Both labels of each row:
[ 0.16  1.10 -0.64 -0.14  0.72 -1.25  2.45  1.68  0.33 -0.16  0.01  0.20
  2.72  0.76 -1.25  0.15  0.35 -0.53 -0.26  0.16  0.21 -5.29] : (42), R
[-0.04 -0.81 -0.60  0.31  0.01 -1.17  2.43  1.56  0.10 -0.34  0.09  0.52
  2.00  0.94 -0.50  0.10  0.50  0.26 -0.47  0.06  0.29 -4.36] : (42), E
[ 0.37 -0.86  2.39  0.50  0.28 -0.93  0.55  0.36  0.45 -0.19 -0.48  0.61
  0.99  0.43  0.29 -0.29  0.19 -0.32 -0.35  1.70  0.16 -4.85] : (42), Q
[ 0.33  2.91  1.13  0.38  0.27 -0.13  1.92  1.61  0.72 -0.77 -0.05  2.18
  0.69 -0.19  0.61 -0.27  0.13 -0.58  0.24  0.95  0.19 -5.51] : (42), Q
[-0.56  1.52  0.91 -0.22  0.49 -0.17  0.42 -0.98  0.51 -0.92  0.20  0.97
  0.18 -0.38  0.29 -0.06 -0.34 -0.02  0.80  1.20 -0.19 -6.41] : (42), Q
[-0.43 -1.28 -0.16  0.19  0.47 -1.44  2.92  1.21  0.64 -0.38  0.14  0.18
  4.08 -0.04 -3.37  0.13  0.51  0.57  0.51 -0.88 -0.05 -1.44] : (33), E
[-1.00  0.12 -0.15 -0.17 -0.79 -1.40  3.95  1.37  0.72 -0.56  0.81  1.24
  1.62 -0.17 -2.41 -0.33  1.08  0.87  0.41 -0.99 -0.25 -3.39] : (33), R
[-0.70 -1.00  1.95  1.05  0.70 -0.21  0.60  0.56  0.78 -0.51 -0.71  1.70
  1.18  0.50  0.29 -0.16  0.11 -0.05  0.13  1.16 -0.32 -5.86] : (42), Q
[-0.27  1.75  0.24  0.49  0.18 -0.35  2.02  1.92  0.38 -0.41  0.38  2.01
 -0.40 -0.38  2.42 -0.28  0.67  0.63  0.33  0.27 -0.63 -4.84] : (42), Q
[ 0.69 -0.05 -1.74  0.60  0.70 -0.43  2.43  2.05  0.04  0.20  0.30  0.29
  2.00  0.89 -0.66 -0.20  0.36 -0.24 -0.83  0.06  0.23 -3.10] : (42), Z
[ 1.14  0.03  2.03  0.79 -0.45 -0.50  1.94  2.92  1.14 -0.59 -0.16  1.85
 -0.47 -0.37  1.18 -0.13  0.44  0.58  0.53 -0.18 -2.21 -2.72] : (33), Q
[-0.84 -0.59  1.54  0.28 -0.51 -0.40 -0.38 -2.23 -0.05 -0.48 -0.35  0.20
 -2.29  0.44 -0.41 -0.07 -0.37 -0.12  0.22  1.13 -0.09 -5.92] : (42), Q
[-0.24 -0.27 -0.87  0.24  0.21 -1.55  2.64  2.63  0.73 -0.41  0.04  1.07
  3.90 -0.18 -2.42  0.20  0.47  0.78  0.24 -0.60  0.17 -2.41] : (33), E
[-0.48  0.62 -0.50  0.84 -0.66 -1.09  3.54  2.16  0.42  0.20  0.08  1.26
  0.82  0.91  1.67  0.45  0.30  0.50 -0.46  0.65 -0.10 -5.93] : (42), Z
[ 0.91  0.20 -0.26  0.06  0.79 -0.74  1.95  1.03  0.33  0.16 -0.07  0.31
  2.29  0.68 -1.11  0.20  0.23 -0.17 -0.92  0.34  0.32 -4.09] : (42), Z

Both labels of each row:
[ 1.90  1.39  0.18  0.41  0.96  0.42  0.47  0.55 -2.44  0.32  0.29  0.59
  1.60 -0.40 -1.42  0.56 -2.14 -1.28 -0.84 -0.74 -1.58  1.67] : Vusem, Lumu
[-2.31 -1.68 -0.23 -1.86  1.29 -0.69  0.90  1.50  0.41 -0.89 -0.02  1.16
 -1.22  0.88 -0.32  1.22 -0.14 -0.29  0.22 -0.07  0.62  0.62] : Zef, fege
[-2.46 -0.30 -1.70 -0.91  1.19  0.90  0.92  0.07 -0.38  0.17 -0.72 -0.57
 -1.66  2.85 -0.23  1.97 -0.58 -0.18 -0.67  0.38  0.65  3.30] : Zef, Lumu
[ 0.70  0.93  0.51  0.73 -0.95 -0.38 -0.03 -0.80  0.77 -0.17 -1.56 -0.41
  0.05 -1.42  0.38 -1.35 -2.72  0.18 -0.32 -0.20 -0.95 -0.41] : fofi, Lumu
[-2.98  0.63 -1.46 -0.12  0.38 -0.01  0.14  0.51 -0.50  1.02 -0.66 -1.15
 -0.71 -0.06  0.43  0.25  1.23  1.28 -0.91  0.05 -0.53  1.32] : Zef, fefo
[-0.71  0.95  1.46 -1.98  0.46  0.04  1.50  1.22  3.89  0.96  0.68  1.32
  0.55 -2.15 -0.76  3.27 -0.49 -1.58  0.49  0.56  0.52  1.35] : Zef, Lumu
[-2.27 -1.91 -0.48 -2.28  0.76  0.95 -0.16 -0.01  0.45  0.52 -0.82 -0.58
 -0.74 -1.16  0.93  0.80 -0.40  0.19  3.10  0.01 -1.60 -0.23] : Zef, Lumu
[-0.74  0.90 -0.27 -1.34  0.78  0.23  0.60  2.72 -0.06  1.38 -0.49  0.82
 -0.20  3.32  0.93  3.15 -0.75 -2.26 -2.00 -0.66 -0.71  3.69] : fofi, fefo
[-4.49  0.11 -0.95 -1.43  1.42 -0.04  1.44  0.39  0.96 -0.13  1.15 -0.82
 -0.03  2.14  2.06  3.44  0.93  0.43 -2.03  1.04  0.66  5.99] : Zef, fege
[-3.44  2.97  0.11 -1.19 -0.63 -0.78 -0.22 -0.24  3.41  0.28 -3.58 -1.10
 -2.09 -0.06  0.21 -0.04  1.59 -0.78 -2.06  0.29  0.01  0.88] : fofi, fefo
[-4.24 -2.53 -2.00 -0.57  2.19  0.62 -0.31  0.91 -0.90 -1.75  1.73  0.26
 -0.20  0.07 -0.29  2.55 -0.47 -0.31 -0.65  0.82  0.14  2.45] : Zef, fege
[ 0.37 -1.41 -1.36 -0.20  1.91 -0.44  0.30  1.63  0.45 -0.40  0.60  0.07
  0.60  0.35 -0.31 -0.39 -0.01  0.49 -0.57 -0.12  0.27  0.83] : Zef, fege
[-1.69  0.75 -0.54  0.47 -0.65 -0.57 -0.48  0.23 -1.21 -1.28  0.57 -1.17
 -1.45  0.86  0.70  0.43 -0.71 -0.95 -1.41  0.56 -1.42  0.26] : fofi, fefo
[-0.79  3.57 -1.68 -1.92 -0.14  0.13  0.90  0.75  0.83  0.71 -3.15 -0.13
 -2.80  0.62 -0.33  0.09 -1.68 -0.44 -0.12 -1.08  0.72  0.42] : fofi, fefo
[-6.85 -0.92 -0.58 -3.20  2.72 -0.81  3.26 -1.67 -0.09 -4.08 -1.22 -0.47
 -2.89  3.28  1.33  6.85 -5.28  1.16 -1.13  1.21  6.10  6.85] : Zef, res
[ 0.81 -2.57 -2.09  1.03  1.14  1.12 -0.46  1.46 -1.53 -0.28 -0.54 -0.07
 -0.33  1.11 -0.44 -1.71 -1.80 -0.01 -0.51  0.10 -2.11 -2.36] : fofi, Lumu
[-3.45 -0.62 -1.45 -1.71  1.38  0.28  0.63  0.03 -0.63 -0.68 -0.59  0.97
 -1.65 -0.11 -1.12  1.27 -0.68 -0.52 -0.01  0.20  1.52  0.42] : Zef, fege
[-1.04  3.04 -2.22 -1.06  0.24  0.60 -0.34  2.18  0.35  0.00  0.39  0.13
 -0.71  2.55 -0.87  0.16 -0.98  0.08 -1.90  0.28 -1.24  2.80] : fofi, fege
[-0.18  2.02 -1.76 -1.65 -0.32  0.98 -0.44  1.20  1.09 -0.13 -0.46 -0.71
 -0.76  2.49 -1.13  0.87  0.01  1.42 -0.04 -0.58  0.54  2.03] : fofi, fefo
[-0.64 -1.28 -2.06 -1.21 -0.04  1.03  0.02 -0.06 -0.51  0.39 -0.53  0.43
 -0.98 -0.32 -0.82 -0.30 -0.43 -1.51  1.12 -0.25 -1.13 -0.98] : Zef, Lumu
[-1.56 -0.79 -1.05 -0.82  0.78  0.34  0.24 -0.72 -0.65 -0.61  0.34  0.64
 -1.25 -0.35 -0.87  1.16 -1.22  0.32  0.50  0.67 -1.48 -0.79] : Zef, Lumu

Both labels of each row:
[-1.12 -1.71  0.89 -0.65 -2.20  1.56 -0.72 -1.06  0.43  0.11  0.00  0.40
  1.07 -3.55 -1.18 -0.85  0.83  0.97 -0.64  0.06  1.76  1.67] : A, Y
[-1.30 -1.02  1.05 -1.13 -0.81  2.34 -2.37  0.51 -0.20 -0.29  1.34 -1.42
 -0.07 -1.82 -0.56 -1.92 -0.04  0.40  0.14 -0.84  1.20  0.51] : F, Y
[-1.09 -1.99  1.29 -1.44 -1.55  1.02 -0.66 -1.24  0.51 -0.28  1.25  2.23
  1.59 -2.67 -0.38 -1.47 -0.51  0.42 -0.27 -0.88  1.14  0.85] : A, J
[-1.52 -1.62  1.27 -1.24 -0.10  1.98 -0.62  0.04  0.70  0.91  0.14 -0.21
  2.11 -2.70 -0.79 -1.76 -0.01 -0.46 -0.71 -0.39  0.36 -0.06] : A, Y
[-0.73 -1.90  2.52 -2.22 -1.31  2.71 -0.76 -0.42 -0.26 -0.16  0.70  2.28
  1.34 -2.48  1.08 -2.18  0.20  0.25 -0.73 -1.34  0.81 -0.61] : A, J
[-0.53 -1.21  0.30 -0.31 -1.51  1.55 -1.96 -1.77 -0.85  1.59  2.88 -0.71
 -0.55 -2.58 -0.30 -3.53 -1.05 -1.10  0.12 -0.86  2.06 -0.32] : T, Y
[-1.38 -2.30  0.73 -2.24 -0.44  1.99 -1.56 -0.19 -0.35 -0.32  1.32  0.07
 -0.17 -1.24  0.59 -1.49 -0.83 -0.05 -0.31 -1.47 -0.04 -0.15] : T, J
[-1.50 -1.47  0.71 -2.13 -0.66  2.24 -2.02  0.65  0.05  0.30  1.73 -1.98
 -1.50 -2.06 -0.10 -2.68 -0.85  0.35 -0.42 -2.19  0.59 -1.95] : T, Y
[-0.70 -1.47  1.01 -1.01 -1.15  1.26  0.11 -0.51  0.18 -0.25  0.58  1.33
  1.81 -2.29 -0.56 -1.61  0.03  0.36 -0.18 -0.67  0.96  1.01] : A, J
[-1.98 -0.73  1.11 -2.66  0.23  1.87 -0.77  1.23 -2.57 -1.26 -0.78 -0.20
  0.62 -1.22 -0.04  0.58  0.13  0.16  2.23 -0.93 -0.53  0.01] : T, J
[-0.47 -2.04  1.50 -1.27 -1.62  2.04  0.20 -0.02 -0.05 -0.15  0.71  0.89
  1.33 -2.21 -0.72 -1.90 -0.48  0.63 -0.52 -0.10  0.04 -1.47] : A, W
[-1.20 -0.38  0.82 -2.41  0.37  1.47 -0.13  1.37 -0.44 -1.48 -0.59  0.58
  1.25 -0.10  0.19  0.99  0.54  0.08  0.30 -0.74 -0.79  0.02] : A, J
[-1.52 -2.23  0.95 -0.14  0.06  1.19 -1.70  0.35 -0.17  0.68  0.47  0.43
  0.80 -0.66  1.12 -0.41 -0.25 -0.04 -0.02 -2.15  0.09  0.40] : T, J
[-2.11 -1.47  1.65 -2.72  0.55  2.31 -1.34  1.35 -1.10 -0.50 -0.39  0.56
  0.41 -0.97  1.21  0.33 -0.37 -0.42  0.10 -1.07 -0.54 -0.69] : T, J
[-1.60 -1.39  1.11 -1.77 -0.61  2.61 -1.07  0.21  0.21 -1.25  0.57  0.04
  0.28 -2.19 -0.33 -1.06 -1.14  0.46 -0.09 -0.32 -0.35 -1.66] : T, Y
[-1.17 -1.37  0.51 -1.39 -0.14  0.95 -0.78  0.23 -1.02 -0.61  0.20  0.06
  0.82 -0.93  0.26  0.50 -0.52  0.41  0.21 -1.13  0.41  0.11] : T, J
[-1.96 -1.34  1.01 -1.28 -1.44  2.50 -1.12  0.21  0.10  0.72  0.22 -0.51
  1.94 -3.06 -1.52 -1.97  0.56  0.47 -0.62 -0.39  0.75  0.53] : A, Y
[-1.13 -1.47  1.29 -2.04 -2.67  3.11 -1.24 -1.43 -0.93 -0.18  2.34  1.25
 -1.01 -2.35 -0.82 -3.38 -0.57  1.50  0.02 -1.13  1.73 -0.33] : T, D
[-1.99 -0.13  0.99 -2.99  0.26  2.86 -2.26  1.61 -0.43 -0.27  0.16 -1.73
 -0.76 -1.21 -0.49 -0.93  0.31  0.64  0.26 -1.41  0.41 -0.86] : T, Y
[-1.17 -1.75  0.97 -1.90 -2.24  2.88 -1.79 -1.28 -0.28  0.31  2.64  0.18
 -0.44 -1.99 -0.22 -2.96 -0.82  0.62 -0.60 -1.52  1.13 -1.96] : T, W
